|  876 | -343 | -512 |  946 |  K348
| -512 | -342 |  946 |  876 |  K39
|   62 | -939 |  885 |  564 |  K585
order: |  946 |  876 | -512 | -342 | : K39
order: | -343 |  946 | -512 |  876 | : K348

| -415 |  617 |  198 |  404 |  595 |  663 | : K383
|  404 | -414 |  198 |  595 |  663 |  617 | : K126
| -415 |  617 |  595 |  664 |  404 |  198 | : K198
order: |  198 |  664 |  404 |  595 | -415 |  617 | : K198
order: |  198 |  404 |  595 |  663 | -415 |  617 | : K383
order: |  198 |  595 |  663 |  617 |  404 | -414 | : K126
order: |  663 | -415 |  617 |  198 |  404 |  595 | : K383
order: |  595 |  198 |  663 | -415 |  404 |  617 | : K383
order: | -414 |  198 |  404 |  595 |  617 |  663 | : K126

|  364 |  421 |  380 |   58 |   46 | -628 |   43 | -488 |  -18 |  690 |  168 | -478 | -109 | -508 |  165 | -385 | -111 |  674 |  370 |  433 |  297 | -394 |   -4 |  K208
|  318 |  941 | -393 | -153 |  -89 |   -3 | -547 |  382 | -252 |  811 | -110 |  571 | -135 |  259 | -152 | -237 |  -69 | -199 | -132 |  334 | -268 |  315 | -457 |  K760
|  178 |  363 |  496 |  223 |  235 | -602 |  111 | -573 |  248 |  607 |  250 | -479 |   81 | -315 |   35 | -452 |  -96 |  499 |  255 |  693 |  272 | -465 |  -20 |  K389
| -153 | -237 |  315 |  941 |  811 |  259 | -152 | -252 | -110 |  571 |   -3 |  334 |  382 |  -69 | -199 | -457 | -393 | -135 |  318 |  -90 | -132 | -547 | -268 |  K844
|   27 |  300 |  515 |  425 |  423 | -400 |   81 | -557 |  395 |  564 |  343 | -303 |  363 | -142 |  -97 | -438 |  -43 |  329 |  246 |  766 |  144 | -557 |  -91 |  K879
|  746 |  668 |   35 |  413 | -403 |  260 |   15 |  195 |  145 |  160 | -478 |  328 | -230 | -211 |  100 | -153 | -413 |  -72 |  860 | -209 | -246 | -604 |  121 |  K199
| -393 |  259 | -152 |  941 | -457 | -268 |  -90 | -132 |  318 |  334 | -547 |  -69 |  811 |  382 | -199 | -110 | -252 |  316 |  571 | -153 | -237 | -135 |   -3 |  K9
order: | -268 | -153 | -237 |  315 |  941 |  811 |  259 | -152 | -252 | -110 |  571 |   -3 |  334 |  382 |  -69 | -199 | -457 | -393 | -135 |  318 |  -90 | -132 | -547 | : K844
order: | -547 | -457 | -393 | -268 | -252 | -237 | -199 | -153 | -152 | -135 | -132 | -110 |  -90 |  -69 |   -3 |  259 |  315 |  318 |  334 |  382 |  571 |  811 |  941 | : K844

| -41 |  53 | -30 |  84 |  41 |  35 | -63 | 275 |   2 |  37 | = K395
|  36 |  41 | -30 |  53 | -41 | 275 | -63 |   1 |  84 |  37 | = K986
|   3 |  53 |  37 |  84 | -30 | 275 | -41 |  35 | -63 |  41 | = K16
| 275 | -30 |   1 |  84 | -41 |  37 | -63 |  35 |  41 |  53 | = K100
order: | -63 | -41 | -30 |   1 |  35 |  37 |  41 |  53 |  84 | 275 | : K100
order: |  53 |  41 |  35 | -63 |  37 | -41 |  84 |   1 | -30 | 275 | : K100
order: |  37 |  84 |   1 | -63 | 275 | -41 |  53 | -30 |  41 |  36 | : K986
order: |  37 |   2 | 275 | -63 |  35 |  41 |  84 | -30 |  53 | -41 | : K395
order: |  37 | -41 |  53 | -30 |  84 |  41 |  35 | -63 | 275 |   2 | : K395

| -200 |  188 | -210 |  -47 |   94 | -196 |  -22 | -510 | -> K221
|  858 | -119 |  -87 |  384 | -218 |   86 | -129 | -102 | -> K24
|  128 |  -83 | -206 | -440 |  446 |  195 |  114 | -178 | -> K43
|  129 |  195 | -206 |  114 |  -83 | -440 | -178 |  446 | -> K990
|  123 | -402 |  -67 | -327 | -434 |  156 | -164 | -570 | -> K360
|  539 |  -58 | -176 |  399 | -294 |   44 | -126 |   17 | -> K386
|  -49 | -717 |  224 |   35 | -152 |  272 |   -2 |   69 | -> K430
order: |   17 | -126 |   44 | -294 |  399 | -176 |  -58 |  539 | : K386
order: |  446 |  129 |  195 | -206 |  114 |  -83 | -440 | -178 | : K990
order: | -102 | -129 |   86 | -218 |  384 |  -87 | -119 |  858 | : K24

|   73 | -286 |  199 |  -11 | : K299
|  199 |   72 | -285 |  -11 | : K621
|  178 |   28 |  339 | -160 | : K702
|   42 | -172 |   62 |  832 | : K696
| -286 |  -11 |  199 |   72 | : K53
|  237 |  437 |  173 | -145 | : K349
| -313 | -368 | -122 |  -92 | : K204
| -341 |  -64 |  -97 |  -20 | : K744
order: |  -97 | -341 |  -64 |  -20 | : K744
order: | -172 |   62 |  832 |   42 | : K696
order: |  -11 |  199 | -286 |   73 | : K299
order: |  -11 |  199 |   72 | -286 | : K53

|  549 |  281 |  183 | -555 |   82 |  -80 | -689 |  166 |  114 |   87 | -676 | -218 |  322 |  466 | -142 | -335 | -240 | -856 |  -63 |  K285
|  -80 | -240 | -857 | -676 |   83 |  114 | -218 | -689 |  281 |  -63 | -555 |  166 |   87 |  549 | -335 |  183 | -142 |  322 |  466 |  K139
|  166 |  -80 |  549 | -689 |  -63 |  322 | -335 | -218 |   83 |  281 |  183 |   87 |  114 | -856 | -240 | -676 | -142 | -555 |  466 |  K593
order: | -857 | -689 | -676 | -555 | -335 | -240 | -218 | -142 |  -80 |  -63 |   83 |   87 |  114 |  166 |  183 |  281 |  322 |  466 |  549 | : K139
order: |  322 |  466 |  -80 | -240 | -857 | -676 |   83 |  114 | -218 | -689 |  281 |  -63 | -555 |  166 |   87 |  549 | -335 |  183 | -142 | : K139
order: | -335 |  183 | -142 |  322 |  466 |  -80 | -240 | -857 | -676 |   83 |  114 | -218 | -689 |  281 |  -63 | -555 |  166 |   87 |  549 | : K139
order: | -856 | -689 | -676 | -555 | -335 | -240 | -218 | -142 |  -80 |  -63 |   83 |   87 |  114 |  166 |  183 |  281 |  322 |  466 |  549 | : K593
order: | -555 |  322 |  183 | -240 | -857 |  114 | -676 |  466 | -689 | -218 |   83 |  166 |  -80 |  549 |   87 |  281 |  -63 | -142 | -335 | : K139
order: |  -63 | -856 | -240 | -335 | -142 |  466 |  322 | -218 | -676 |   87 |  114 |  166 | -689 |  -80 |   82 | -555 |  183 |  281 |  549 | : K285

| -631 |  451 |   76 |  303 | -818 |  K949
| -631 |  303 |   76 | -817 |  451 |  K685
|  -31 |  855 | -639 | -171 |  190 |  K457
|  855 | -171 |  189 |  -31 | -639 |  K690
|  190 |  -31 |  856 | -171 | -639 |  K317
order: | -171 | -639 |  190 |  -31 |  856 | : K317
order: |  451 | -817 |   76 |  303 | -631 | : K685
order: |  189 |  855 |  -31 | -171 | -639 | : K690
order: | -639 | -171 |  190 |  -31 |  855 | : K457
order: |   76 |  451 |  303 | -631 | -817 | : K685
order: |  190 | -171 | -639 |  855 |  -31 | : K457

| -172 |   -7 | -262 |  455 | -268 | -> K227
|  183 |  383 |   63 | -109 | -682 | -> K972
|   56 | -282 | -615 | -336 |    3 | -> K359
| -109 |  383 |   64 |  183 | -682 | -> K26
|  -29 | -259 |  205 | -334 |  213 | -> K421
| -500 |  279 |  290 | -144 |  383 | -> K902
| -144 |  383 |  289 |  279 | -500 | -> K754
|  219 |  -64 |  111 |  414 | -136 | -> K537
|  236 | -250 |  188 |  244 | -327 | -> K399
|  231 |  -80 |  122 |  396 | -157 | -> K358
order: |  289 |  279 | -500 | -144 |  383 | : K754
order: | -157 |  -80 |  122 |  231 |  396 | : K358
order: | -682 | -109 |   64 |  183 |  383 | : K26
order: |  396 | -157 |  231 |  -80 |  122 | : K358

| -274 |  503 |  186 |  290 | -315 | -152 | -109 |  294 | -166 |  109 |  -62 |  -27 |  -75 | -413 |  122 |  654 | -490 | -368 |  -19 | -387 |  603 | -137 | -209 |   74 |  156 |  -31 |   29 | -371 |  -65 | -134 |    5 |   73 |  -64 |  278 |  136 |  121 | -423 |   82 | -128 |  -84 | -160 |   -3 |  481 |  -14 | -219 | -354 |   70 |  117 |  K178
| -166 |  278 |  -84 |  -31 | -134 |  109 |  156 | -209 |  186 |   73 |  121 |  481 |   82 | -219 |  136 |  294 |  -14 | -423 | -490 |  503 | -315 | -160 | -152 |  117 |  -27 | -274 | -137 |   74 |  654 | -413 |  290 |   29 | -387 |  -65 | -368 |  -19 | -354 |  121 |  -75 |  -62 | -128 | -109 |  603 |   70 | -371 |   -3 |    5 |  -64 |  K783
|   13 |  -87 | -130 |  495 |  109 | -242 |  -26 |   35 |  -81 |   25 |  281 | -252 | -166 |  -77 |   26 |  110 |  -63 |   60 |   62 |  -41 | -253 |  -70 | -194 | -163 |    4 |    6 |  167 |  158 |  195 |   59 |  110 |  -96 |  301 |  -24 |   23 | -291 |  -56 |   41 |  -10 |  -47 | -508 |  -79 |   63 | -172 |  -45 | -272 |  100 |   58 |  K405
|  -62 | -387 | -423 | -128 |  278 | -166 |   70 |  654 |  603 |  481 | -208 |   73 |  290 |  121 | -413 | -134 |  -27 |  -14 | -371 | -109 | -354 |   -3 |   29 |  121 |  117 | -315 |  -84 | -160 |    5 |  136 |  157 |  109 | -219 |  294 | -137 | -152 |   74 | -274 |  -76 | -368 |  503 | -490 |   82 |  -19 |  -65 |  -31 |  -64 |  186 |  K40
|  301 |  195 |  -10 |  -96 |  -63 |   62 |   35 | -253 |   25 |    6 |  -79 |  167 |    4 |  -41 | -291 |  101 |  110 | -194 | -172 |   59 | -166 |  -24 | -130 |   58 |  -87 | -242 |  -26 |  -70 |  110 |  109 |   13 | -272 |  -81 |   60 |   23 |   41 |  -45 |  -47 | -163 |   63 | -252 |  -77 |  495 | -508 |  158 |   26 |  281 |  -56 |  K280
order: | -315 | -160 | -152 |  117 |  -27 | -274 | -137 |   74 |  654 | -413 |  290 |   29 | -387 |  -65 | -368 |  -19 | -354 |  121 |  -75 |  -62 | -128 | -109 |  603 |   70 | -371 |   -3 |    5 |  -64 | -166 |  278 |  -84 |  -31 | -134 |  109 |  156 | -209 |  186 |   73 |  121 |  481 |   82 | -219 |  136 |  294 |  -14 | -423 | -490 |  503 | : K783
order: |  186 |  -64 |  -31 |  -65 |  -19 |   82 | -490 |  503 | -368 |  -76 | -274 |   74 | -152 | -137 |  294 | -219 |  109 |  157 |  136 |    5 | -160 |  -84 | -315 |  117 |  121 |   29 |   -3 | -354 | -109 | -371 |  -14 |  -27 | -134 | -413 |  121 |  290 |   73 | -208 |  481 |  603 |  654 |   70 | -166 |  278 | -128 | -423 | -387 |  -62 | : K40
order: |  117 |   70 | -354 | -219 |  -14 |  481 |   -3 | -160 |  -84 | -128 |   82 | -423 |  121 |  136 |  278 |  -64 |   73 |    5 | -134 |  -65 | -371 |   29 |  -31 |  156 |   74 | -209 | -137 |  603 | -387 |  -19 | -368 | -490 |  654 |  122 | -413 |  -75 |  -27 |  -62 |  109 | -166 |  294 | -109 | -152 | -315 |  290 |  186 |  503 | -274 | : K178
order: |   58 |  100 | -272 |  -45 | -172 |   63 |  -79 | -508 |  -47 |  -10 |   41 |  -56 | -291 |   23 |  -24 |  301 |  -96 |  110 |   59 |  195 |  158 |  167 |    6 |    4 | -163 | -194 |  -70 | -253 |  -41 |   62 |   60 |  -63 |  110 |   26 |  -77 | -166 | -252 |  281 |   25 |  -81 |   35 |  -26 | -242 |  109 |  495 | -130 |  -87 |   13 | : K405
order: |  109 |  -26 |  -79 | -242 |  -56 |  -24 |   13 |  -45 |   25 |   59 | -508 |  -87 |  167 | -163 |  -77 | -166 | -252 |   58 |  -41 | -172 |   63 |  -70 | -291 |    4 |   26 |  281 | -272 |  -10 |  -96 | -194 |  -63 |  495 |  -47 |  195 |  100 |  301 |  -81 |   62 |  110 |  158 | -130 |   60 |   41 |   23 |  110 |   35 |    6 | -253 | : K405
order: | -490 | -423 | -413 | -387 | -371 | -368 | -354 | -315 | -274 | -219 | -209 | -166 | -160 | -152 | -137 | -134 | -128 | -109 |  -84 |  -75 |  -65 |  -64 |  -62 |  -31 |  -27 |  -19 |  -14 |   -3 |    5 |   29 |   70 |   73 |   74 |   82 |  109 |  117 |  121 |  121 |  136 |  156 |  186 |  278 |  290 |  294 |  481 |  503 |  603 |  654 | : K783
order: |  -70 |  -79 |  109 |   26 | -253 |   35 | -272 |   25 |  -26 |  -87 |  110 |  -77 |   60 |  495 | -166 |  110 |  -47 | -172 | -242 | -130 |  -96 |  -56 |  167 |   58 |   59 | -252 | -163 |  -45 |  -81 |   41 |  281 | -291 |  101 |  301 |  -63 |   13 |  -24 |  195 |   23 | -194 |    6 |  -10 |  158 |  -41 |   63 | -508 |   62 |    4 | : K280

| -952 |  540 | -108 |  341 |   40 |  357 |   87 |   41 |  277 | -174 |  -22 | -521 | -508 | -128 |  596 |  137 |  -24 | -457 | -128 | -519 | -575 | -176 |  121 |  -33 |  199 | -681 |   35 |  492 |  144 |  157 |   90 |  -18 |  -61 | -> K183
|  -24 |   90 | -952 | -457 | -508 | -174 |  158 |  144 |   35 |  341 |  357 |  121 |   87 |  277 |   40 | -575 | -128 |  -18 |  137 |  -33 | -176 | -108 |   41 |  -61 | -519 |  492 |  596 | -521 |  199 | -128 |  -22 |  540 | -681 | -> K801
|  158 | -457 |  121 |  137 | -521 |   35 | -128 |   41 |  -61 | -681 |  144 | -176 | -108 |  -22 |  492 |  596 | -507 |  540 |   87 |  199 |  341 | -575 |  -18 | -952 |  277 | -128 | -519 |   90 | -174 |  -24 |   40 |  -33 |  357 | -> K235
order: | -681 |  540 |  -22 | -128 |  199 | -521 |  596 |  492 | -519 |  -61 |   41 | -108 | -176 |  -33 |  137 |  -18 | -128 | -575 |   40 |  277 |   87 |  121 |  357 |  341 |   35 |  144 |  158 | -174 | -508 | -457 | -952 |   90 |  -24 | : K801
order: |   41 |  596 |  144 |   87 | -176 |  199 |   40 | -952 |  540 |  158 | -174 |  357 |  137 | -519 | -128 |  341 |  -24 | -575 | -128 |  -18 |  492 | -681 | -108 |   35 |  277 |  121 | -508 | -521 |   90 | -457 |  -61 |  -22 |  -33 | : K801

|  195 |  -86 | -672 |  243 |  168 |  420 |  100 |   -7 |  208 | -736 | -523 |  636 |  -47 | -614 |  -60 |  142 |  321 | -479 |  330 |  -26 |   39 | -123 | -205 |  187 |  163 |  364 | : K642
|  195 |  -47 |   39 | -736 |  321 | -123 |   -7 |  208 |  330 |  243 |  163 | -672 |  636 |  168 |  -86 | -205 |  420 | -479 |  101 | -614 |  364 |  -60 |  142 |  -26 |  187 | -523 | : K511
|  701 |  364 |   12 |  140 |  708 |  178 | -155 |   39 |  -42 |  331 |  486 | -505 |  376 |  126 |   22 |  508 |  335 | -465 |    2 | -268 |  361 |  280 |  -60 |  261 |   98 | -137 | : K309
order: |  364 |  100 | -523 | -614 |  420 |  208 | -736 | -205 |  -86 | -123 |   -7 |   39 |  187 |  -26 |  -60 |  321 |  243 |  195 |  142 |  163 |  -47 |  636 | -672 |  168 | -479 |  330 | : K642
order: | -736 | -672 | -614 | -523 | -479 | -205 | -123 |  -86 |  -60 |  -47 |  -26 |   -7 |   39 |  100 |  142 |  163 |  168 |  187 |  195 |  208 |  243 |  321 |  330 |  364 |  420 |  636 | : K642
order: | -505 | -465 | -268 | -155 | -137 |  -60 |  -42 |    2 |   12 |   22 |   39 |   98 |  126 |  140 |  178 |  261 |  280 |  331 |  335 |  361 |  364 |  376 |  486 |  508 |  701 |  708 | : K309
order: | -736 | -672 | -614 | -523 | -479 | -205 | -123 |  -86 |  -60 |  -47 |  -26 |   -7 |   39 |  101 |  142 |  163 |  168 |  187 |  195 |  208 |  243 |  321 |  330 |  364 |  420 |  636 | : K511
order: | -137 |   98 |  261 |  -60 |  280 |  361 | -268 |    2 | -465 |  335 |  508 |   22 |  126 |  376 | -505 |  486 |  331 |  -42 |   39 | -155 |  178 |  708 |  140 |   12 |  364 |  701 | : K309
order: | -268 |   98 |  280 |   12 |  364 |   22 |  508 |  708 |  126 |  331 |  140 |   39 |  335 |  261 |  178 |  701 |  486 |  361 | -137 |  376 |  -60 |    2 | -505 | -465 | -155 |  -42 | : K309

|   17 | -334 | -624 |  738 |  -29 | -105 | : K527
|   18 |  -29 | -624 |  737 | -334 | -106 | : K203
| -375 |  -37 | -178 |  166 |  -51 |  112 | : K658
|  738 | -106 | -335 |   17 |  -29 | -624 | : K268
|  738 |   17 | -624 | -334 | -106 |  -29 | : K162
| -106 |  -29 | -624 | -334 |   17 |  737 | : K917
|  -53 |  -55 | -185 |  -47 | -343 | -149 | : K951
order: | -624 | -334 | -106 |  -29 |   17 |  738 | : K162
order: | -624 |  738 | -106 |   17 |  -29 | -334 | : K162
order: | -624 | -334 | -106 |  -29 |   17 |  737 | : K917
order: | -624 | -335 | -106 |  -29 |   17 |  738 | : K268
order: | -624 | -334 | -106 |  -29 |  738 |   17 | : K162

|   43 | -166 |  345 |   31 |   68 | -188 | : K293
|   68 | -188 | -166 |   31 |   43 |  346 | : K795
|  252 |  -62 |   62 |   38 | -156 | -289 | : K254
| -180 | -147 | -772 | -600 | -302 |  284 | : K721
| -166 |   31 | -188 |   67 | -263 |  389 | : K200
order: | -188 | -166 |   31 |   43 |   68 |  345 | : K293
order: | -263 | -166 |  389 |   67 |   31 | -188 | : K200
order: | -263 | -188 | -166 |   31 |   67 |  389 | : K200
order: | -188 | -166 |   31 |   43 |   68 |  346 | : K795
order: | -289 | -156 |  -62 |   38 |   62 |  252 | : K254
order: |   68 | -166 | -188 |   43 |   31 |  345 | : K293

|   98 |  134 |  -96 | -248 |   -6 |  -78 | : K175
|   38 |  -93 |  -97 |  -89 |  256 | -168 | : K533
| -399 |  296 | -391 |  106 |  744 |  731 | : K738
|   37 |  -97 |  -93 |  256 | -168 |  -89 | : K976
| -398 |  296 | -391 |  106 |  731 |  744 | : K495
order: |  296 | -391 |  744 |  106 | -399 |  731 | : K738
order: |   98 |  134 |   -6 |  -96 | -248 |  -78 | : K175
order: |  256 | -168 |   38 |  -93 |  -97 |  -89 | : K533
order: |  -89 | -168 |  256 |  -93 |  -97 |   37 | : K976
order: |  296 | -391 |  731 | -398 |  106 |  744 | : K495
order: |  256 | -168 |  -89 |   37 |  -97 |  -93 | : K976

|  156 |   -4 |  146 |  -46 |   26 | -597 |  136 | -180 |   91 |  246 | -525 | -> K737
| -323 |  303 |  367 |  -86 |    4 | -164 | -396 | -155 |   -9 | -309 |  -27 | -> K99
|   49 |    3 |  271 |   85 |  306 |  -16 | -145 |   25 |  -12 | -174 | -559 | -> K947
|   39 |  778 |  357 |  122 |  -21 |  -35 | -209 | -144 |   43 | -412 |   71 | -> K402
|   81 |  561 | -466 | -103 |   22 |  215 |  -56 |  167 |  -29 |  341 |  200 | -> K552
|  -12 |   49 | -174 |  -16 | -559 |   25 |  271 |   85 | -145 |    2 |  306 | -> K37
|  -21 |  356 |   43 |  122 |  -35 |  778 |   71 | -412 |   39 | -209 | -144 | -> K784
|   84 | -559 | -174 |  -12 |  -16 |   49 |  306 | -145 |    3 |  271 |   25 | -> K322
order: |  356 |   71 |  122 |  -21 | -412 |   39 |  778 |   43 |  -35 | -144 | -209 | : K784
order: | -597 | -525 | -180 |  -46 |   -4 |   26 |   91 |  136 |  146 |  156 |  246 | : K737
order: |  -12 | -174 |   25 | -145 |  -16 | -559 |    3 |   49 |  306 |   84 |  271 | : K322
order: |   71 | -412 |   43 | -144 | -209 |  -35 |  -21 |  122 |  357 |  778 |   39 | : K402
order: |   85 |    3 |  271 | -145 |  306 |   49 | -174 |  -16 |   25 |  -12 | -559 | : K947
order: | -412 | -209 | -144 |  -35 |  -21 |   39 |   43 |   71 |  122 |  357 |  778 | : K402

